What can hang from each mark:
k127: k190 k259 k654 k662
k158: k259 k357
k259: k833
k288: k127 k158 k654 k662
k144: k127 k554 k662 k833
k889: k127 k158 k259
k633: k144 k259 k554
k654: k127
k357: k158 k259 k633 k833
k833: k259 k357
k554: k654 k662
k662: k288 k554
k190: k554 k662 k889

Each row was made from one small tree. The marks that hang from a mark follow it in brackets, in the order of their numbers. Every link used is in the known rows. Write each row's tree.
Each row is shifted at random along 8 fixed directions that mean nothing.
Known rows:
k259[k833[k357[k158 k633[k144[k127 k554 k662]]]]]: [-256   -2   18  -87   40  118   -5   15 -178  248   54   43  256 -341
  261 -113  106  434  256   33 -425   96 -245  187 -327  362 -330 -167
 -245  297 -327  -16 -313   58 -432 -174 -199   40   27  134 -371    0
 -155 -143 -206  -59  185  362 -198   -7]
k889[k127[k190] k158 k259]: [-306  -36 -243  163   41   57  153   42 -196  317 -155   12   -4  223
 -113  272 -104 -249  302  -11  552  -35   11  -22   84  257  313  -14
  -86   15  144   56 -382  296  -92  -80  -98   77 -201  110   12   31
  148 -163  147 -135  283  -95  -97  235]
k633[k259 k554[k654]]: [-200  -67 -193   83  -79  309  -75  268 -302  346 -248  -54  242  233
 -271  348 -233   16  205  -16  166   94   65  214  112  213  115 -132
 -127  254   -9  159 -570  298   13  142 -144 -123 -135  -67 -386  -96
  -93  -19  -39  -88  393 -306  -48   27]
k889[k127[k190 k654] k259[k833[k357[k158 k633]]]]: [ -16   76 -126  250  -97    7    8 -123   40   98  257  173   28   27
  180   50  220  261  112  264  223  185 -298 -276 -178  251  135  -25
 -409   28 -414  102 -296  256  -52  268  -32  -73   27  434  -36   36
 -276 -280 -225 -257  375  156  167   -2]
k654[k127[k190[k662 k889[k158[k259]]]]]: [ -66 -145 -131   98 -114  209    1  208 -429   74 -312  -59  204   59
 -265  221 -168  163  115  -80   47  397  -59  100   41  -13 -165 -251
 -176  414  149  272 -302  442 -303   77 -168  183  -58   73 -364  114
   24   58   14 -152  302 -316  -19  152]
k633[k144[k554[k662[k288[k158]]] k833] k259]: [-216  -94  202   88 -138 -123  199 -122 -169 -347  352  -75  120   88
   86  -22   -5   86   79  284  117  276 -254  -87 -419  331   78 -291
  -84  402 -195  287 -113   -7 -411 -142    9   -1 -309   38 -155 -288
  106 -276   59  -30   -1    4  -60  -24]
k889[k158[k259 k357[k633 k833]]]: [  38  -40  -40  199  151  117  165  -75 -256 -160   52  -16  147   92
 -154  217  -20   94  124   48   84  188  -76   75  -32  274   10 -137
 -118  188 -111   19 -166  340 -247  -82    2   28  -41  267 -484   61
  -76 -208   59 -193  324 -178  -66  -87]
k259[k833[k357[k158 k633[k144[k662] k554]]]]: [ -30 -298   12   94 -128  110   22  159 -266  281  171   97 -181   92
   59  120   42  290  131  148   78   98  -63 -119 -256  298  -62  -92
 -205   63 -255   83 -506  115 -111  119   21 -246 -159  -26 -215 -101
   52 -255  -62  -81  145  153  137  -32]
k288[k127[k259] k158[k357[k833]] k654 k662[k554]]: [-256  -70  156   13 -175  226  -34 -123  -32 -339  160  -11  452 -263
 -116  125  509  253 -306  125 -339  602 -262 -280  130  -93   68 -361
 -283  480 -578   49  277  167 -445  225   70   69 -239  508 -196 -119
   -5   49 -222  -86  480 -162  185  -46]
k662[k288[k127] k554]: [-214   54   75  185   95  294 -241  -35    3  -17 -135 -258  492 -204
 -292  -49   86   75  187   36  -37  283 -235 -168  -61  346   -7 -341
 -183  494 -243  146  -59   72 -564   50 -190  214    1  395 -201 -113
    6  -80 -102  108  292 -144  -43  -93]
k158[k259 k357[k633[k144 k554]]]: [-348   45   35 -125   -5  438   93  172  -73  269 -211  -59  270 -284
   76   60   10  136  174  119 -123  199  -36  500  113  306  -34 -237
 -246  254 -123  236 -425  176 -305   99 -186  174   26  355 -242 -241
 -227   10  -21   79  421  -57 -199   79]
k288[k127 k662[k554[k654]]]: [-482  153  134 -137  182  -71  189 -152  150 -169  333   77  441 -451
  475 -273  157   10  210  243  169  -45 -248 -141 -321  723   66 -186
 -122  186 -164  -63   34    8 -615 -106 -402  231 -218  430  217 -147
   64 -321 -101  352  214  457 -270  190]
k554[k654[k127] k662[k288[k158]]]: [-131   91   89  -26   99 -212   59 -178 -178 -517  386 -144  347 -546
  -55   49  193  -22   42   59 -167  574 -413 -198 -164   62  -14 -146
  -68  271 -367  174   81   60 -434  123 -227  -53 -169  205  -36 -171
  144   56  109  -53  -60 -215  205   69]
k889[k127[k190[k662[k554]]] k158 k259[k833[k357]]]: [ -17 -229 -420  309   -3  115 -155  241 -405  627 -382  -30 -171  507
 -348  354 -114   20  260 -225  506   12   65  -54   78   48  156  -75
 -119    1  131  -62 -477  468  -32   84   34 -115  -55   25 -191  175
   17 -122   53 -377  422 -153  -24   77]
k288[k158 k654 k662]: [-299  173  153  285  -20  108 -360 -166 -107 -278   79  102  576    9
   13  449  390  -52  143  187  159  358  -75 -263  208  159  409 -284
 -203  216 -542  -53 -150    4 -157  307  303 -111 -118  300  -19 -144
  -55   40  -75 -479  315 -290   46   -3]
k633[k144[k662] k554]: [-273  210   78 -252 -236  154 -107 -110  409  334  143  614  -60 -155
  561  311  103  391  -10  210  -70 -130  -38  182  -61  314  228  190
 -437   53 -501 -139 -414  266   93  290 -300 -278   -4  -98  328  -63
 -529  -47 -269 -129  459  582  133   41]
k633[k259[k833[k357]]]: [-123 -215  102  175 -397  198   32  208  101  509  115   29 -438   42
  -39  -22 -212  240  112  391  250  145 -243 -310 -366  637   21 -156
 -256  194 -151  425 -602  188  -98  270 -162 -183 -169  172  -45 -239
   48 -462  -18  308  358  240  230  -78]
k357[k158 k259 k633[k144] k833]: [ 246 -100  172  419   70  485 -257   -1 -270   94   35 -176  211  -25
 -259  -80  329  418  220  180  106  280 -349 -129 -144  247   -4  -83
 -403   58 -531  203 -395  142 -217  304  281 -132  263  420 -536   42
 -232 -149 -215 -265  353 -195  202 -239]
k259[k833[k357[k158 k633[k144]]]]: [ -30 -359  120  245 -191  243    2  259 -255  440   31 -195 -270    4
 -250 -115  -91  240  195  244  144  228 -243 -259 -339  488 -172 -281
 -197  191 -157  462 -584  132 -263  108    8  -69 -175  229 -356 -203
  157 -396    0  234  197   48  205  -60]
k889[k127 k158 k259]: [-179   54 -222   98  130    6   41 -101  -70  159  -33  121    0    7
  -30  282   50 -234  280  -76  406  -85    9 -109  116  228  334  137
  -72 -188   15 -218 -256  261   -2   62 -104 -179  -59   39   98  177
  141  -80  177 -250  308  -57  -37   78]
k190[k554[k662] k889[k158[k357] k259]]: [ 153 -165  -26   48 -361   40  -52   46  -27  507 -148  381 -544  114
   74  286   47  232 -102  -32  206  136  -19  -53  -13  103  130  185
 -256  -94 -317  -30 -413  541  111  403 -160 -326 -168  -72  151  115
 -253  -91   74  -15  535   99  403  171]
k357[k158 k259[k833] k633[k144]]: [  54 -141   78  -51   34  367   78   14   -7  169  280  -25  -17 -537
  162 -301  273  420   24   94 -228  150 -426 -174 -296  281 -158  153
 -417  -15 -355   70 -242  166 -246  241 -270 -147  136  274 -257  100
  -81 -144 -191   80  318  354  144  -74]
k833[k259 k357[k158 k633]]: [ 105   40  187  301 -142  -24 -220 -110  -67  -91  166  285   -2   66
  155  416  217  189  181  315    4  208 -105 -206  -69   78  180 -181
 -302   95 -678 -163 -342   43   40  364  167 -326 -124  213   71 -112
 -246 -288  -74 -286  111  -74  244   13]
k190[k554[k654[k127]] k662 k889[k158[k357]]]: [  34   50 -119  -76  -36 -143  -26   48 -215  146  -89  301   76 -161
  332   21  -16  280   95  -40  -25   46    5  190 -115  173 -219 -115
 -205  102 -109 -157 -312  576 -228  182 -314   -3 -104   28 -119  149
 -255  -16  -58   12  351  155    6  350]
k190[k554 k662[k288[k158 k654]] k889]: [ -39 -335  272   77 -530  102 -123  172 -210  287 -225  111 -168  -40
   68   51  162  136 -183  102 -101  440  -59 -281    6  -95  -39 -369
 -270  321 -360  230 -413  268 -263  414  -85   37 -548  -46   80 -224
  107  -34    6  250  162  -80  362  518]
k833[k259 k357[k158 k633[k554[k662]]]]: [ 141 -217   27   -1  -41  286   57  269 -183  471  -28   21 -179 -241
  -63  -35   15  382  219   -9 -162  195 -248    5 -176  235 -180  -32
 -320   45 -300   99 -429  226 -201  198 -142 -291   64  171 -207   36
 -212 -250 -103   96  380   79  134  -88]
k633[k144[k127[k190] k662[k288[k654]]] k259 k554]: [-273  -42 -105  195 -154  156  -54   14 -303  -69  -15  -11  383  343
  -92  366  -15   94  130  152  108  240   -3   93   -6   28  226 -158
 -233  421 -221  154 -266   48 -158   57  144 -104 -114 -170 -199 -166
  -62  -26 -150 -490  200 -247 -140  -74]
k144[k554[k654] k662 k833[k357[k158 k259]]]: [  70 -264  113   -8 -302   24  188   48 -226  607  -33  309 -429  188
  216  323  -84  436  122  -42 -125  -65  -89  163 -350  261  -16  150
 -139   80 -406  -94 -532  215 -234 -170 -148 -212 -285 -484  -75   40
  -54 -327 -138  -15  129  508   30   74]
k158[k357[k633[k144] k833[k259]]]: [  28 -275  172   18 -226  311  299  165 -134  215   75 -160 -269 -223
 -106  -46  -17  189   67  191  -97  293 -260    4 -187  294  -82 -118
 -197  122 -150  283 -394  140 -284  167 -133  -94 -101  262 -203 -159
   57 -289   24  276  293   28  120    9]
k144[k127[k259[k833]]]: [-125  -76   -6  -45 -250  244   58   94   75  390  -27  129 -140 -208
  142  117  -70  183  121   82  -48   50 -291 -110 -209  316   -6  163
 -182  144 -196  104 -373  194 -125  161 -493  -63  -42  -33   34  109
   28 -149 -167   80  342  327  -37  105]
k190[k662[k554[k654[k127[k259]]]] k889[k158]]: [-173 -191    8  -48 -136  -99  154  199 -255  228 -124   73    0  -25
  113 -236 -165  138  104   90  243   81  -77   47 -290  292 -216 -300
  -85  294  177  227 -313  399 -451  -41 -390  332 -432   56 -113  -40
   79 -242   77  391  118  131  -75  453]
k654[k127[k190 k259 k662]]: [  58  -55   25   22 -395  224  -11   64  -49   40  113  179  -62  -35
   45  419  129  164    5  179  190  410 -278  -57   22 -133  215  191
 -314  169 -256  171 -282  190   -7  470 -306 -114  -22   23  289   54
  -61   40 -201 -227  256  -32  247  184]
k288[k654[k127[k190 k259]]]: [-179 -190 -149   88 -242  371   26  316 -231  423 -257   99   16  235
 -165  560 -149   68  145    4  322   19   53   25  128  110  233   44
 -137  184   31   69 -455  348  -72  201 -200   21 -147 -169   22   78
  130  -38  -84 -107  338    3  -70  165]
k833[k259 k357[k158 k633[k144[k662] k554]]]: [-106   26  121  -74    7   61   96   50   33  228  264  317   -4 -251
  567  -50  164  351  303  289  -23  -90 -110  116 -277  394   26  -50
 -382  -57 -401 -143 -414   30 -178  148  -55 -213    6  154  142  -99
 -299 -343 -148  -32  194  430  -96   53]
k158[k259[k833[k357[k633[k144[k662] k554]]]]]: [  82 -279  -82   52  -48  351   89  247 -251  293   44 -151 -139 -132
  -95   24  -15  264  198   33  -11  259 -186   10 -190  310  -83   44
 -172    3  -69  192 -450  110 -212  191  -92 -264  154   34 -270   52
   86 -148  -19 -120  367   -2  -33 -229]
k554[k654[k127[k190 k259]] k662[k288]]: [-160   16   94  237 -200  -43  -20   67 -303  -75   12 -153  168   78
 -166  337  -27  -73  158  236  346  543 -282  -40 -103   35  209 -215
  -68  368 -319  466 -358   85 -250  217 -120  131 -300  165   75 -363
   46  -37   59  -83  -55 -351  160  298]
k127[k190[k554] k259[k833[k357]] k654 k662[k288]]: [ 227 -232 -192  148 -240  272  150  389 -375  375  -38  -38   95  419
  122  204 -141  172  196   79  420  181 -155   74 -148   42  111   63
 -264  208  104  195 -543  341 -138  194 -381  154 -119   -6  -80   66
 -200 -204 -328 -121  295  100 -208  337]
k127[k190 k259[k833[k357]]]: [  17 -180  -41  416 -333  140 -166  153 -450 -123  -13 -162   79  471
 -234  638   18 -110  161  269  317  557 -107 -179   68 -175  328 -202
  -37  326 -282  253 -535  -22   82  379   80  -76 -266  147 -126 -219
  139  -10  -28 -401   56 -574  205  214]
k662[k288 k554[k654[k127]]]: [-280   42   83 -114 -200 -281   90 -170  285 -112  217  401  -46   10
  145  305 -153  240 -280  157  -40  -36  -50 -165 -305  284  -18 -249
 -196  510 -307  -42   61  439 -295  -79 -484  123 -558  -88  188 -185
 -130 -378  -12  327   40  514  193  121]
k259[k833[k357[k633[k144]]]]: [-131  -98   95  357 -161  103 -234  109 -176  180   43  -30   -5  240
 -103  245  -21  112  270  344  313  179  -90 -168 -182  442   96 -349
 -148  200 -307  260 -604   77  -72  224  175  -98 -133  281 -200 -287
  -28 -292   24  -89  160  -86  114  -21]
k554[k654[k127[k190 k259]] k662]: [-161   -1 -152  -54   79  218  171  262 -377  207  -89 -220  293 -239
  -85  107 -150   29  364  -44  195  267 -303  264 -101  231   11   81
  -33  169   77  275 -386  234 -342   40 -448  161   31  147 -141    6
    1   61  -53   20  236 -114 -182  239]
k288[k127 k662[k554]]: [ -18 -202  -78  452   64  222 -426   75 -476   76 -251   88  277  657
 -284  802  163 -268  375  -85  780  -89  286 -228  275  138  552   -4
  106  -89 -161 -421 -352   -6  -36  284  277 -300  -90 -172  180   74
  331  -11   31 -578  208 -402 -147   -9]
k633[k144[k127 k662[k288 k554] k833[k357]] k259]: [-193  -35  150   73 -306  -27  -78 -117  -15  170   16  112  -41  119
  117  179   12  270  131  215 -100  131 -158   71 -291  189   98 -214
 -225  358 -398  104 -272   15 -321  -37    4  -75 -146 -152   76 -239
  -92 -239 -114 -158   93  204  -66  -61]
k190[k889[k158 k259]]: [ 131 -105 -160  319   -5  196 -156   72 -279  297 -212   72  -30  287
 -225  327  -39  -57  336 -136  533  -10   66 -132   87  254  314  158
  -97 -163   41  -94 -471  299   66  252   69 -219  100  -92 -121  291
   58  -59  137 -362  426 -262   -5  -46]
k144[k127 k554[k654] k662 k833]: [-195   88   25  -10  -98  140  -73  -13 -256  566 -303   -5  145 -198
  223  184   63  156  497 -152 -232   59 -242  409 -162  303   -3  104
  -35  106 -374  -16 -587  -74 -414 -129 -243  -31   95 -281  -92   78
   -2   38 -177 -234  191  165 -346  174]
k259[k833[k357[k158 k633[k144[k662[k288]] k554]]]]: [  73 -141   34  459  -67   63 -290   26 -292   32  100   53  101  471
 -234  325   21  351  149  186  210  220  -24 -241 -236  280   18 -318
 -252  304 -451  136 -412  171  -83  117  361 -221  -65   78 -441 -148
 -172 -285 -105 -421  171 -129  164 -296]
k662[k288[k127 k158 k654] k554]: [-329 -223  -47   59   97  170  -25   94 -206  106 -108   10  352   62
 -152  282   96 -107   69 -135  134  -71  115 -197  123  160  192 -224
  -47  282  -76 -218  -31  178 -438  -62 -111  141 -366  -78  -11  -58
  331  -77   24   32  137   23 -190  146]

Write each row's tree:
[-146  -24  -88 -324 -180  -94  563 -190  219 -131  396  431  -88 -165
  369  133  -63   61 -165   66   61  -24 -147 -106 -150  225  125  313
 -233   27  109 -162   75  436  -83  -54 -639  -48 -328  -55  250  213
 -121 -286  -82  142  311  542   22  160]	k889[k127[k654 k662] k259]
[-329  107   57 -117 -157   87   16 -115  123   98  198  562  252  -32
  465  440  210  128    7  146  123  -21  -84  -15  118  107  316   95
 -387  194 -401 -180 -168  292  -31  168 -257   36 -197   95  345  -44
 -278  -11 -303 -199  319  376    8  357]	k288[k127[k190 k662] k158]
[ 171 -298   71  232 -415  269  -52  320 -283  593 -149   49 -415  187
 -259  362  101  244   76  131  251  345  -97   64   36   55   43 -120
 -271   -8 -394  313 -690  250   -2  529  140 -326  -78   61  -70 -183
  -44 -179   -7  -69  308 -229  325   62]	k158[k357[k633[k554[k654[k127[k662]]]] k833[k259]]]
[  17 -151   13   81 -102  134  106   -5   24  -69  164  -17  -52 -180
 -246  174  -83  152  -19    0    4  179 -193 -404 -182  318   25    8
 -165  229  -92   68  -22  269 -336  128 -240 -152  -75  -97  -35  115
  243 -218   10   67  249  139  144 -228]	k662[k288[k654[k127]]]
[-117 -232  109  175    3  186  212   94 -219  -60  166   23  158  245
   -8   18  -13  243   77  239  259   24  -60  -49 -278  502  -63 -286
 -188  286 -142  154 -325  242 -301  -92   17  149 -269  280 -470 -129
  -26 -417  -16  194  141   78  -25   48]	k357[k259 k633[k554] k833]
[  32 -118   26  -22  111  136  167  134  -66  194  230  230   14   21
  225   33   81  344  133   30  203 -153 -126   -3 -249  349   60   -9
 -321  -47 -246  -79 -287  341 -153   89  -33 -177   34   95  -87   10
 -275 -294  -92  -72  308  342 -121  -33]	k357[k633[k144 k554[k662[k288[k158]]]] k833[k259]]
[ -94 -148    1   -8 -311  104  263  165  -71  212  110   -6 -201 -129
  -36  116 -190  118   48  215  183  241 -313  -97 -251  265   27   43
 -156  238  -77  398 -357  259 -220  155 -449   53 -260    8   90  -70
  143 -237  -65  274  202  137  158  204]	k554[k654[k127[k190 k259]]]
[-347  154 -150   63  -53   34 -192  -43   -5  279  -63  232   55    0
  245  486  181 -166  169   17  273    9   62   -6  199   84  431   17
 -186 -109 -233 -214 -476  176  187  315 -109 -161 -142   79  158  -22
  -35   49  145 -358  229   -9   25  285]	k889[k158 k259[k833]]
[ -43  -57  -66  115  100  161  -41   -1  -76 -153   83   -5  390  -45
   84   -4   80  192   70  -30   74   66 -150 -289 -187  258   49  -74
 -167  266  -90 -227   69  241 -421  118 -289   68  -29  140 -115  171
   -2 -130 -198 -115  315  193 -224   -6]	k190[k662[k288[k127[k259[k833]] k654] k554]]
[ 174 -231 -162   74   75  154  167    5 -415  -18  -45   37 -115   70
 -196  527   18 -173  115 -191   90  141   73   79  231 -101  210  232
   19 -116  -18 -261 -235  223  -25  120 -112 -290  -91 -198 -123  188
  251   26  180 -348  219 -306   -8   39]	k889[k158[k259 k357[k633]]]
[ -79    7 -137  -42 -207  208  209   69 -121   -5  133  -26  262  -94
  141   72  106   44   73  169   84  451 -377  -11  -10  -67   79   76
 -260  243  -59  296 -311  222 -132  224 -484  161  -94  308  -70   13
 -145   40 -306 -118  319  -46   -3  346]	k889[k127[k190 k259[k833] k654 k662]]
[ -72    2  176   92  -82   74   24 -143   84 -320  337 -129  107 -473
   66  -30  256   23  -49  200 -163  548 -415 -408 -159  148   88 -149
 -232  248 -410  237  -44  -32 -337  296 -196  -51 -100  298   13 -157
  181  -80   34  -42  125  -79  195  -14]	k662[k288[k158[k259[k833]]]]
[-394   19   79   68 -117  280   68   94  -79  107  -38  141  435   58
  146  246   32  -14  216  229  305   66  -36    1   64  355  249 -114
 -181  275  -88   60 -257  187 -222   75 -166  208 -228  208    9  -81
  -55 -124 -161   -4  319   84 -244  251]	k288[k127[k259 k662] k654]
[  14  133  -20  289   56   81 -500  -48   12  170  -65   56  251  -41
 -206  266  217  180  165  -13  199  132 -174 -162   -8  171  179 -145
 -252  173 -519  -23 -203  218 -264  348    3 -106   94   87   58  -23
 -127  -27  -98 -279  274  -84  127 -127]	k662[k288[k158] k554[k654[k127]]]
[-158 -109 -120  157 -276    3 -160  -13  -99  270 -101  290 -235  254
 -113  679   91   24  -42    7  115  147   98 -241  159  -94  246  -86
 -161   30 -369 -164 -386  315  243  287   36 -321 -304  -30   52  -43
   26  -55   82 -319  223  -78  349   75]	k889[k127 k259[k833[k357[k158]]]]
[-279  -36  245   75  -17   68  158   11 -315   41  -23 -108  354 -136
  193  -87  101   54  346  161  -43  171 -222  154 -244  217  -87 -386
 -226  329 -206  232 -304  -38 -497 -211  -44  300 -208  189 -204 -229
    2 -259  -61  -13 -106   57 -336  292]	k357[k158 k633[k144[k127[k662[k288]] k833[k259]]]]
[ 216  -74  129  427 -383 -103 -230  -82  -83 -149  201  272 -185  399
   10  348   52  394   46  450  102  346 -206 -246 -265   54   75 -258
 -394  300 -672  167 -301  141   46  404  309 -432  -95  135   13 -131
 -399 -422 -193 -397  243 -106  332 -171]	k833[k259 k357[k633[k144[k127[k190[k662]]] k554]]]
[ -58  140  123   85  -47 -287   89 -162   12 -185  405  410   29   39
  345  389  134  170   25  241  368   68 -156  -78 -217  244  284    7
 -146   46 -521  -76 -132  302 -129  201  -81  -75 -212   66  278 -190
 -183 -178  -11 -203   45  242   92  162]	k554[k654[k127[k259]] k662[k288[k158[k357[k833]]]]]
